Here is a tiny trained network, its code and every weight. The questions are about switching its units off for an input and a target symbol, where a switched-off unit gives its printed mean instead of its output.

import numpy as np


def w(rows, s, z=0):
    codes = np.array(rows[::2]) - 128.0
    scale = np.full(codes.shape[1], s)
    scale[-1] = z or s
    return codes * scale


def norm(h):
    return h / np.sqrt((h * h).mean(-1, keepdims=True) + 1e-5)


def f(y):
    return y / 2 * (1 + np.tanh(0.7978845608 * (y + 0.044715 * y**3)))


def softmax(a):
    e = np.exp(a - a.max(-1, keepdims=True))
    return e / e.sum(-1, keepdims=True)


def log_softmax(a):
    a = a - a.max(-1, keepdims=True)
    return a - np.log(np.exp(a).sum(-1, keepdims=True))


def net(x, mask):
    ids = ['ΓΛαβεζημξπω'.index(c) for c in x.split()]
    T = len(ids)
    res = E[ids] + P[:T]
    u = 0
    for l in range(2):
        q, k, v = (norm(res) @ M[l].T for M in (Q, K, V))
        z = softmax(np.where(np.tri(T) > 0, q @ k.T / 2**0.5, -1e9)) @ v
        res = res + np.where(mask[u], z, O[l][:, -1]) @ O[l][:, :-1]
        u += 1
        y = f(norm(res) @ A[l][:, :-1].T + A[l][:, -1])
        res = res + np.where(mask[u : u + 8], y, B[l][:, -1]) @ B[l][:, :-1]
        u += 8
    return log_softmax(norm(res)[-1] @ U[:, :-1].T + U[:, -1])


Q, K, V, O, A, B = {}, {}, {}, {}, {}, {}
E = w([
[75,2,56,195],'Γ',
[123,163,130,195],'Λ',
[181,63,120,141],'α',
[120,104,190,179],'β',
[118,149,109,184],'ε',
[117,76,95,136],'ζ',
[106,60,99,129],'η',
[120,67,103,128],'μ',
[55,104,133,144],'ξ',
[139,149,199,180],'π',
[148,69,165,105],'ω',
],0.024)
P = w([
[144,51,90,245],'0',
[135,68,98,213],'1',
[126,84,104,190],'2',
[122,94,104,168],'3',
[121,111,108,148],'4',
[115,121,110,130],'5',
[116,133,113,113],'6',
[114,145,117,95],'7',
[105,157,116,77],'8',
[86,141,104,62],'9',
],0.013)
Q[0] = w([
[221,209,120,1],'L0H0',
[143,239,195,9],'L0H0',
],0.0092)
K[0] = w([
[120,48,88,249],'L0H0',
[150,43,144,231],'L0H0',
],0.013)
V[0] = w([
[153,147,13,182],'L0H0',
[190,254,48,224],'L0H0',
],0.0039)
O[0] = w([
[61,76,41,22,225],'L0H0',
[254,215,93,168,3],'L0H0',
],0.0089,0.0015)
A[0] = w([
[156,170,35,143,230],'L0N0',
[87,170,229,150,233],'L0N1',
[187,80,195,88,1],'L0N2',
[121,101,49,102,37],'L0N3',
[245,82,136,128,220],'L0N4',
[43,98,68,88,183],'L0N5',
[129,199,73,192,209],'L0N6',
[138,141,172,199,8],'L0N7',
],0.011,0.0032)
B[0] = w([
[127,68,30,91,163],'L0N0',
[254,207,71,175,169],'L0N1',
[121,48,92,113,128],'L0N2',
[206,199,123,69,167],'L0N3',
[123,157,23,99,158],'L0N4',
[167,150,36,144,254],'L0N5',
[139,4,34,131,167],'L0N6',
[206,69,177,181,139],'L0N7',
],0.0077,0.0086)
Q[1] = w([
[61,111,3,183],'L1H0',
[2,196,237,96],'L1H0',
],0.01)
K[1] = w([
[122,227,214,7],'L1H0',
[192,52,76,208],'L1H0',
],0.012)
V[1] = w([
[102,103,76,99],'L1H0',
[217,23,186,8],'L1H0',
],0.012)
O[1] = w([
[38,143,129,81,254],'L1H0',
[207,3,137,68,82],'L1H0',
],0.017,0.0067)
A[1] = w([
[141,56,141,185,95],'L1N0',
[123,150,252,169,254],'L1N1',
[87,157,136,112,178],'L1N2',
[86,113,52,147,143],'L1N3',
[166,164,118,72,223],'L1N4',
[115,87,211,121,248],'L1N5',
[97,181,182,154,147],'L1N6',
[76,138,157,144,88],'L1N7',
],0.018,0.01)
B[1] = w([
[158,95,152,54,142],'L1N0',
[140,170,87,3,165],'L1N1',
[135,100,222,168,174],'L1N2',
[187,173,197,85,254],'L1N3',
[187,134,77,197,160],'L1N4',
[72,101,239,202,151],'L1N5',
[217,107,178,106,161],'L1N6',
[114,64,135,82,135],'L1N7',
],0.011,0.015)
U = w([
[75,125,81,151,162],'Γ',
[182,135,106,224,168],'Λ',
[143,133,97,131,120],'α',
[222,105,228,122,3],'β',
[118,146,53,163,161],'ε',
[107,172,82,68,118],'ζ',
[99,143,134,58,78],'η',
[114,146,122,51,144],'μ',
[85,195,180,189,176],'ξ',
[253,170,161,190,78],'π',
[159,85,187,148,188],'ω',
],0.013,0.0066)

Each question gives the input, a string of symbols that net reads in full, and the target symbol t.
The units are the heads (2 rows each of Q, K, V and O) and the neurons (one row each of A and B). Each row of codes is followed by its name. A weight is (code - 128) times the scale printed after its matrix; where a second scale follows, it is the last column's (O, A, B and U).
mask holds one flag per unit, layer by layer, with each layer's heads first. A switched-off unit (its flag False) gives its mean, the last column of its rows in O or B, instead of its output. The means were averaged over made-up inputs and are rounded, as every weight is.
A unit's drop is (log p(t) with every unit on - log p(t) with that unit switched off) / (log p(t) with every unit on - log p(t) with every unit switched off).
The circuit of an input: a set's keep is (log p(t) with only the set's units on - log p(t) with every unit switched off) / (log p(t) with every unit on - log p(t) with every unit switched off). Starting from the 12 units with the biggest drops (on a tie, the unit counted first), units are removed one at a time, each time the one whose removal leaves the highest keep (on an exact tie, the one counted first), for as long as the keep stays at least 0.8.
units of the circuit, in order: the units of the circuit, biggest drop first
unit that matters most: the unit with the biggest drop
k most important neurons: the k neurons with the biggest drops, biggest first
k most important neurons of layer l: the k neurons of layer l with the biggest drops, biggest first
drop of u: that unit's drop, to one decimal
input β ω ξ π μ ω ξ ξ ζ ξ, target ξ: most important neuron of layer 1 => (L1N2)
input ζ ξ ω Γ ξ Λ μ ξ ξ μ, target ξ: units of the circuit, in order => (L1H0 L1N2)
input ε Λ ζ ξ ζ ω μ, target ω: units of the circuit, in order => (L1H0 L1N5)
input ξ π β μ, target π: units of the circuit, in order => (L1H0 L0N5)
input ζ ξ ε ω ε, target ω: 2 most important neurons => (L0N5 L1N5)
input ξ π ε ω μ ω ζ η, target ω: units of the circuit, in order => (L1H0 L1N5)
input ξ ω ξ, target ω: 2 most important neurons => (L0N5 L0N1)
input Λ μ ξ ω ε, target ω: units of the circuit, in order => (L0N5 L1H0)
input μ ζ ξ β ε ε ω Λ, target ω: 3 most important neurons => (L0N6 L0N5 L1N5)
input π ζ π ε ω α, target ω: 2 most important neurons => (L0N5 L1N5)
input β π Λ Γ ε μ ζ ξ, target ξ: 3 most important neurons => (L0N5 L1N2 L0N1)
input Λ Λ π ω Λ, target ω: 3 most important neurons of layer 0 => (L0N6 L0N5 L0N7)
input π ξ π ξ ξ ω η, target ω: 2 most important neurons => (L1N5 L0N5)
input ξ ζ ζ ω α π π ω ζ, target ω: units of the circuit, in order => (L1H0)
input ζ ξ μ, target ξ: 2 most important neurons of layer 1 => (L1N1 L1N2)
input μ η η ζ Λ ζ α β ω, target ω: 2 most important neurons => (L1N5 L1N1)
input Λ μ ξ α, target ξ: 2 most important neurons of layer 1 => (L1N1 L1N2)
input ζ β Λ π ω ω, target ω: 3 most important neurons of layer 1 => (L1N5 L1N3 L1N1)
input Γ ω Γ, target ω: 2 most important neurons => (L1N5 L1N1)
input ε μ π ξ, target π: 2 most important neurons of layer 0 => (L0N5 L0N1)
input ω Λ ξ η π Λ, target Λ: most important neuron of layer 1 => (L1N1)
input β α ζ ξ π η, target π: 2 most important neurons => (L0N5 L1N3)
input η π μ α ξ π α Λ ξ ε, target ξ: 2 most important neurons of layer 1 => (L1N2 L1N1)
input ζ π ζ π Γ, target Λ: 2 most important neurons of layer 1 => (L1N1 L1N6)
input Γ ξ η, target ξ: 2 most important neurons of layer 1 => (L1N1 L1N2)
input α ζ Γ ε π π Λ, target Λ: 2 most important neurons of layer 0 => (L0N6 L0N1)
input Λ β Γ ξ ξ ω ζ, target ω: unit that matters most => L0H0
input Γ ξ α μ β μ Λ Λ π ζ, target π: drop of L1H0 => 0.1
input ε ξ η, target ξ: drop of L0N1 => 0.0
